Below is a small trained network, with its code and all its weights. Each question gives an input and a target symbol and asks what happens when units are switched off, that is, made to give their printed mean instead of their output.

import numpy as np


def w(rows, s, z=0):
    codes = np.array(rows[::2]) - 128.0
    scale = np.full(codes.shape[1], s)
    scale[-1] = z or s
    return codes * scale


def softmax(a):
    e = np.exp(a - a.max(-1, keepdims=True))
    return e / e.sum(-1, keepdims=True)


def log_softmax(a):
    a = a - a.max(-1, keepdims=True)
    return a - np.log(np.exp(a).sum(-1, keepdims=True))


def net(x, mask):
    ids = ['ΞΨαβγδζη'.index(c) for c in x.split()]
    T = len(ids)
    res = E[ids] + P[:T]
    u = 0
    for l in range(3):
        r = res
        for j in range(3):
            rows = slice(2 * j, 2 * j + 2)
            q, k, v = (r @ M[l][rows].T for M in (Q, K, V))
            z = softmax(np.where(np.tri(T) > 0, q @ k.T / 2**0.5, -1e9)) @ v
            o = O[l][rows]
            res = res + np.where(mask[u + j], z, o[:, -1]) @ o[:, :-1]
        u += 3
    return log_softmax(res[-1] @ U[:, :-1].T + U[:, -1])


Q, K, V, O = {}, {}, {}, {}
E = w([
[233,161,145,190],'Ξ',
[115,101,189,139],'Ψ',
[151,192,140,127],'α',
[162,109,34,54],'β',
[150,31,134,84],'γ',
[3,80,113,109],'δ',
[46,74,86,181],'ζ',
[188,200,87,155],'η',
],0.014)
P = w([
[124,155,180,143],'0',
[129,199,164,82],'1',
[82,106,116,65],'2',
[149,220,253,119],'3',
[159,192,212,133],'4',
[135,154,171,204],'5',
],0.0071)
Q[0] = w([
[184,218,208,55],'L0H1',
[71,253,116,79],'L0H1',
[134,142,45,176],'L0H2',
[225,115,155,111],'L0H2',
[21,205,161,137],'L0H3',
[229,246,142,120],'L0H3',
],0.0054)
K[0] = w([
[238,72,182,220],'L0H1',
[103,76,139,114],'L0H1',
[62,74,89,94],'L0H2',
[2,27,147,136],'L0H2',
[97,212,147,102],'L0H3',
[194,70,71,175],'L0H3',
],0.0081)
V[0] = w([
[82,48,155,182],'L0H1',
[161,203,194,191],'L0H1',
[140,165,78,154],'L0H2',
[181,154,234,254],'L0H2',
[118,84,113,195],'L0H3',
[56,186,122,39],'L0H3',
],0.0084)
O[0] = w([
[168,30,36,137,17],'L0H1',
[68,125,57,35,139],'L0H1',
[151,199,160,195,128],'L0H2',
[151,81,1,64,5],'L0H2',
[119,191,140,193,46],'L0H3',
[159,118,204,208,188],'L0H3',
],0.0065,0.0025)
Q[1] = w([
[151,113,2,156],'L1H1',
[87,66,52,79],'L1H1',
[158,72,84,198],'L1H2',
[42,113,225,146],'L1H2',
[92,93,188,194],'L1H3',
[108,76,122,177],'L1H3',
],0.0081)
K[1] = w([
[131,104,81,109],'L1H1',
[162,178,86,118],'L1H1',
[87,57,114,192],'L1H2',
[2,58,108,93],'L1H2',
[187,110,129,94],'L1H3',
[178,87,136,132],'L1H3',
],0.0099)
V[1] = w([
[19,185,96,116],'L1H1',
[56,44,253,163],'L1H1',
[86,152,38,213],'L1H2',
[248,254,103,141],'L1H2',
[147,139,71,110],'L1H3',
[65,184,192,231],'L1H3',
],0.0071)
O[1] = w([
[84,131,161,105,108],'L1H1',
[169,90,75,31,219],'L1H1',
[75,120,128,123,1],'L1H2',
[87,123,210,112,238],'L1H2',
[89,156,95,118,87],'L1H3',
[159,41,191,254,170],'L1H3',
],0.0087,0.0024)
Q[2] = w([
[153,157,164,98],'L2H1',
[190,32,107,96],'L2H1',
[145,195,135,98],'L2H2',
[186,179,255,161],'L2H2',
[179,61,111,142],'L2H3',
[193,90,88,81],'L2H3',
],0.0089)
K[2] = w([
[154,91,23,226],'L2H1',
[149,139,172,202],'L2H1',
[209,198,200,51],'L2H2',
[178,85,254,64],'L2H2',
[111,167,165,136],'L2H3',
[112,184,185,180],'L2H3',
],0.0081)
V[2] = w([
[83,96,174,164],'L2H1',
[219,158,210,93],'L2H1',
[146,150,166,179],'L2H2',
[141,129,127,166],'L2H2',
[58,63,1,99],'L2H3',
[165,19,129,39],'L2H3',
],0.0094)
O[2] = w([
[122,60,157,105,133],'L2H1',
[112,226,159,199,216],'L2H1',
[73,47,104,178,162],'L2H2',
[133,104,118,111,127],'L2H2',
[129,85,54,88,1],'L2H3',
[254,170,107,176,126],'L2H3',
],0.0076,0.008)
U = w([
[88,149,73,73,147],'Ξ',
[199,198,36,87,158],'Ψ',
[133,144,120,78,68],'α',
[166,113,139,150,246],'β',
[196,217,37,133,3],'γ',
[254,94,102,101,101],'δ',
[171,71,69,112,189],'ζ',
[103,98,137,89,11],'η',
],0.0059,0.0034)

Each question gives the input, a string of symbols that net reads in full, and the target symbol t.
The units are the heads (2 rows each of Q, K, V and O). Each row of codes is followed by its name. A weight is (code - 128) times the scale printed after its matrix; where a second scale follows, it is the last column's (O and U).
mask holds one flag per head, layer by layer. A switched-off head (its flag False) gives its mean, the last column of its rows in O, instead of its output. The means were averaged over made-up inputs and are rounded, as every weight is.
A unit's drop is (log p(t) with every unit on - log p(t) with that unit switched off) / (log p(t) with every unit on - log p(t) with every unit switched off).
The circuit of an input: a set's keep is (log p(t) with only the set's units on - log p(t) with every unit switched off) / (log p(t) with every unit on - log p(t) with every unit switched off). Starting from all 9 units, units are removed one at a time, each time the one whose removal leaves the highest keep (on an exact tie, the one counted first), for as long as the keep stays at least 0.8.
units of the circuit, in order: the units of the circuit, biggest drop first
most important unit: the unit with the biggest drop
heads that matter: for each layer, one digit per head in row order, 1 if its drop is at least 0.15 and else 0, layers parted by /
drop of u: that unit's drop, to one decimal
input Ξ γ β α, target Ξ: heads that matter : 111 / 101 / 001
input Ψ Ξ Ξ β α, target Ψ: units of the circuit, in order : L0H2, L1H3, L2H3, L0H1
input Ξ Ψ Ψ β β, target Ξ: heads that matter : 111 / 101 / 001
input Ψ Ψ Ξ α Ψ, target Ψ: units of the circuit, in order : L0H2, L1H3, L0H1, L2H3
input δ Ξ β γ, target δ: units of the circuit, in order : L1H1, L2H3, L0H3, L0H2
input δ γ η Ψ, target δ: most important unit : L1H1
input Ψ Ξ Ξ, target Ψ: heads that matter : 110 / 001 / 001
input Ψ Ξ α β Ξ, target Ψ: units of the circuit, in order : L1H3, L0H2, L0H1, L2H3
input δ γ ζ, target δ: units of the circuit, in order : L1H1, L2H3, L0H1
input Ψ γ β β, target Ψ: heads that matter : 010 / 001 / 001
input Ξ α δ, target Ξ: heads that matter : 010 / 101 / 001
input Ψ δ η δ, target Ψ: heads that matter : 110 / 011 / 011
input Ξ β Ξ γ η, target Ξ: heads that matter : 111 / 101 / 001
input Ξ β Ξ ζ γ β, target Ξ: most important unit : L1H1
input Ξ Ξ ζ ζ, target Ξ: drop of L1H3 : 0.4
input δ ζ ζ β, target δ: drop of L0H3 : 0.1
input Ξ Ξ δ, target Ξ: drop of L2H3 : 0.6
